Below are the code and all the weights of a small trained network. Each question names an input and a target symbol and asks about switching units off, where a switched-off unit gives its printed mean instead of its output.

import numpy as np


def w(rows, s, z=0):
    codes = np.array(rows[::2]) - 128.0
    scale = np.full(codes.shape[1], s)
    scale[-1] = z or s
    return codes * scale


def f(y):
    return np.maximum(y, 0)


def softmax(a):
    e = np.exp(a - a.max(-1, keepdims=True))
    return e / e.sum(-1, keepdims=True)


def log_softmax(a):
    a = a - a.max(-1, keepdims=True)
    return a - np.log(np.exp(a).sum(-1, keepdims=True))


def net(x, mask):
    ids = ['αβδεζηθλξπστφω'.index(c) for c in x.split()]
    T = len(ids)
    res = E[ids] + P[:T]
    r = res
    for j in range(2):
        rows = slice(2 * j, 2 * j + 2)
        q, k, v = (r @ M[0][rows].T for M in (Q, K, V))
        z = softmax(np.where(np.tri(T) > 0, q @ k.T / 2**0.5, -1e9)) @ v
        o = O[0][rows]
        res = res + np.where(mask[j], z, o[:, -1]) @ o[:, :-1]
    y = f(res @ A[0][:, :-1].T + A[0][:, -1])
    res = res + np.where(mask[2:14], y, B[0][:, -1]) @ B[0][:, :-1]
    return log_softmax(res[-1] @ U[:, :-1].T + U[:, -1])


Q, K, V, O, A, B = {}, {}, {}, {}, {}, {}
E = w([
[72,163,97],'α',
[80,136,113],'β',
[162,92,175],'δ',
[149,250,199],'ε',
[136,128,132],'ζ',
[112,138,109],'η',
[101,135,85],'θ',
[147,104,154],'λ',
[123,119,117],'ξ',
[113,136,115],'π',
[160,154,156],'σ',
[148,123,133],'τ',
[119,107,122],'φ',
[139,110,131],'ω',
],0.016)
P = w([
[252,172,2],'0',
[110,110,204],'1',
[206,195,65],'2',
[132,139,219],'3',
[190,45,55],'4',
[96,116,194],'5',
],0.0094)
Q[0] = w([
[106,80,143],'head 0',
[108,105,133],'head 0',
[249,171,138],'head 1',
[220,102,231],'head 1',
],0.011)
K[0] = w([
[234,79,127],'head 0',
[197,105,167],'head 0',
[73,254,87],'head 1',
[159,189,117],'head 1',
],0.0088)
V[0] = w([
[1,170,97],'head 0',
[98,74,75],'head 0',
[215,87,166],'head 1',
[115,149,162],'head 1',
],0.0091)
O[0] = w([
[196,8,150,2],'head 0',
[156,205,165,103],'head 0',
[111,144,170,197],'head 1',
[109,95,102,103],'head 1',
],0.011,0.006)
A[0] = w([
[69,122,96,52],'neuron 0',
[160,129,166,45],'neuron 1',
[165,141,51,46],'neuron 2',
[159,55,128,2],'neuron 3',
[136,11,147,126],'neuron 4',
[198,72,129,217],'neuron 5',
[120,101,98,1],'neuron 6',
[31,146,155,96],'neuron 7',
[191,198,97,119],'neuron 8',
[162,45,157,6],'neuron 9',
[230,176,184,109],'neuron 10',
[139,146,156,12],'neuron 11',
],0.012,0.0086)
B[0] = w([
[48,149,21,132],'neuron 0',
[57,66,120,128],'neuron 1',
[218,156,183,154],'neuron 2',
[8,209,191,128],'neuron 3',
[195,140,80,137],'neuron 4',
[33,132,111,189],'neuron 5',
[69,240,48,128],'neuron 6',
[254,115,188,231],'neuron 7',
[82,40,99,255],'neuron 8',
[150,179,7,128],'neuron 9',
[177,63,55,218],'neuron 10',
[46,59,145,128],'neuron 11',
],0.0086,0.0051)
U = w([
[101,117,7,254],'α',
[93,91,107,218],'β',
[162,196,158,147],'δ',
[139,36,142,42],'ε',
[162,112,135,44],'ζ',
[172,92,131,50],'η',
[160,97,126,50],'θ',
[159,159,154,106],'λ',
[184,110,135,64],'ξ',
[189,89,137,43],'π',
[130,153,146,61],'σ',
[153,134,128,28],'τ',
[167,104,140,54],'φ',
[172,146,140,66],'ω',
],0.011,0.0073)

Each question gives the input, a string of symbols that net reads in full, and the target symbol t.
The units are the heads (2 rows each of Q, K, V and O) and the neurons (one row each of A and B). Each row of codes is followed by its name. A weight is (code - 128) times the scale printed after its matrix; where a second scale follows, it is the last column's (O, A, B and U).
mask holds one flag per unit, heads first, then neurons. A switched-off unit (its flag False) gives its mean, the last column of its rows in O or B, instead of its output. The means were averaged over made-up inputs and are rounded, as every weight is.
A unit's drop is (log p(t) with every unit on - log p(t) with that unit switched off) / (log p(t) with every unit on - log p(t) with every unit switched off).
The circuit of an input: a set's keep is (log p(t) with only the set's units on - log p(t) with every unit switched off) / (log p(t) with every unit on - log p(t) with every unit switched off). Starting from the 12 units with the biggest drops (on a tie, the unit counted first), units are removed one at a time, each time the one whose removal leaves the highest keep (on an exact tie, the one counted first), for as long as the keep stays at least 0.8.
units of the circuit, in order: the units of the circuit, biggest drop first
most important unit: the unit with the biggest drop
top k neurons: the k neurons with the biggest drops, biggest first
heads that matter: for each layer, one digit per head in row order, 1 if its drop is at least 0.15 and else 0, layers parted by /
drop when u is switched off: that unit's drop, to one decimal
input δ δ β ω δ η, target δ: units of the circuit, in order -> [neuron 8; neuron 7; neuron 10]
input β π λ, target α: units of the circuit, in order -> [neuron 7; head 1; neuron 8]
input ω δ ω λ ε, target α: units of the circuit, in order -> [neuron 8; neuron 10]
input τ λ δ, target α: units of the circuit, in order -> [neuron 7; neuron 10]
input ω δ δ τ δ δ, target δ: heads that matter -> 10
input λ φ δ λ δ λ, target δ: heads that matter -> 10
input φ β λ δ ε, target α: heads that matter -> 00
input δ φ ω ω δ α, target δ: top 3 neurons -> [neuron 7; neuron 8; neuron 10]
input ξ β λ α δ, target α: units of the circuit, in order -> [neuron 5; neuron 7]
input δ ζ ξ π δ β, target δ: units of the circuit, in order -> [neuron 7; neuron 8; neuron 10]
input θ φ λ, target α: units of the circuit, in order -> [neuron 7; neuron 10; neuron 8]
input λ λ σ δ δ ζ, target δ: most important unit -> neuron 8
input σ δ δ σ δ π, target δ: units of the circuit, in order -> [neuron 7; neuron 8; neuron 10]
input θ η σ, target α: top neuron -> [neuron 10]
input η ω λ σ δ β, target δ: drop when neuron 5 is switched off -> 0.0
input δ δ δ ξ, target δ: drop when head 0 is switched off -> 0.2
input ξ π σ, target α: drop when neuron 10 is switched off -> 0.2
